Here is a tiny trained network, its code and every weight. The questions are about switching its units off for an input and a class, where a switched-off unit gives its printed mean instead of its output.

import numpy as np


def w(rows, s, z=0):
    codes = np.array(rows[::2]) - 128.0
    scale = np.full(codes.shape[1], s)
    scale[-1] = z or s
    return codes * scale


def f(y):
    return np.maximum(y, 0)


def log_softmax(a):
    a = a - a.max(-1, keepdims=True)
    return a - np.log(np.exp(a).sum(-1, keepdims=True))


def net(x, mask):
    res = np.array(x, float).reshape(1, 8) / 4 @ E
    y = f(res @ A[0][:, :-1].T + A[0][:, -1])
    res = res + np.where(mask, y, B[0][:, -1]) @ B[0][:, :-1]
    return log_softmax(res[-1] @ U[:, :-1].T + U[:, -1])


A, B = {}, {}
E = w([
[97,27,143,205],'x0',
[128,128,129,126],'x1',
[164,133,251,97],'x2',
[223,125,107,200],'x3',
[126,131,129,131],'x4',
[127,131,129,133],'x5',
[129,128,128,128],'x6',
[126,129,127,130],'x7',
],0.013)
A[0] = w([
[106,142,43,147,253],'N1',
[59,130,112,111,165],'N2',
[130,254,151,83,246],'N3',
[74,104,175,138,137],'N4',
[173,180,89,56,223],'N5',
[173,138,122,157,182],'N6',
[102,49,107,193,195],'N7',
[68,128,85,116,161],'N8',
],0.017,0.0072)
B[0] = w([
[155,142,61,254,233],'N1',
[206,152,245,42,188],'N2',
[86,163,48,20,250],'N3',
[124,45,182,74,171],'N4',
[103,153,52,125,227],'N5',
[157,177,88,239,177],'N6',
[114,97,199,236,227],'N7',
[211,223,219,166,194],'N8',
],0.0081,0.02)
U = w([
[229,254,122,104,188],'0',
[143,125,249,187,230],'1',
[2,153,142,73,177],'2',
[75,12,222,101,48],'3',
[115,129,14,175,48],'4',
[67,80,124,221,4],'5',
],0.0098,0.003)

Each question gives the input, the list of numbers given to net, and the class t.
The units are the neurons (one row each of A and B). Each row of codes is followed by its name. A weight is (code - 128) times the scale printed after its matrix; where a second scale follows, it is the last column's (A, B and U).
mask holds one flag per neuron, in row order. A switched-off neuron (its flag False) gives its mean, the last column of its row in B, instead of its output. The means were averaged over made-up inputs and are rounded, as every weight is.
A unit's drop is (log p(t) with every unit on - log p(t) with that unit switched off) / (log p(t) with every unit on - log p(t) with every unit switched off).
The circuit of an input: a set's keep is (log p(t) with only the set's units on - log p(t) with every unit switched off) / (log p(t) with every unit on - log p(t) with every unit switched off). Starting from all 8 units, units are removed one at a time, each time the one whose removal leaves the highest keep (on an exact tie, the one counted first), for as long as the keep stays at least 0.8.
circuit, biggest first: the units of the circuit, biggest drop first
unit that matters most: the unit with the biggest drop
k most important neurons: the k neurons with the biggest drops, biggest first
drop when u is switched off: that unit's drop, to one decimal
input [8,-1,8,-8,7,8,4,-8], class 3: unit that matters most => N4
input [-1,7,4,-2,-3,1,5,-6], class 2: 2 most important neurons => [N8 N1]
input [0,-8,5,0,-1,8,-2,4], class 2: circuit, biggest first => [N8 N1]
input [-6,-8,-4,2,6,3,-6,8], class 4: circuit, biggest first => [N2 N5]
input [-2,-5,2,-2,-1,2,0,7], class 2: circuit, biggest first => [N8 N1]
input [-7,-8,5,0,-1,0,6,1], class 2: circuit, biggest first => [N3 N8 N1]
input [7,-7,0,-2,6,4,1,1], class 1: 3 most important neurons => [N3 N7 N5]
input [1,2,-1,-8,7,4,1,6], class 1: circuit, biggest first => [N8 N5]
input [3,-3,2,-8,3,-7,-1,2], class 3: 2 most important neurons => [N4 N1]
input [3,-2,0,6,6,-4,4,-1], class 5: 3 most important neurons => [N2 N8 N6]
input [6,5,0,-6,2,7,6,0], class 1: 2 most important neurons => [N3 N8]
input [0,-6,-8,-1,7,6,-7,-5], class 0: 4 most important neurons => [N8 N2 N4 N1]
input [3,1,-1,4,3,-4,2,-8], class 5: 2 most important neurons => [N2 N8]
input [6,5,1,-7,6,-4,-1,6], class 3: circuit, biggest first => [N4]
input [1,1,0,1,-3,3,-4,8], class 5: 3 most important neurons => [N2 N8 N3]
input [1,-1,0,6,-2,7,7,6], class 5: 3 most important neurons => [N2 N8 N3]
input [8,-2,2,-2,1,-6,2,6], class 3: 4 most important neurons => [N4 N1 N8 N6]
input [8,-3,2,-6,0,7,4,4], class 3: 3 most important neurons => [N4 N1 N6]
input [4,-2,-8,3,4,6,-6,2], class 5: 2 most important neurons => [N7 N1]
input [-7,-4,5,-8,0,7,-3,0], class 2: unit that matters most => N3
input [-3,0,-1,8,-3,-2,7,-8], class 4: drop when N2 is switched off => 0.3
input [-8,-7,1,-2,-6,8,2,-5], class 2: drop when N3 is switched off => 0.3
input [1,8,-7,5,7,4,6,-1], class 5: drop when N3 is switched off => 0.5
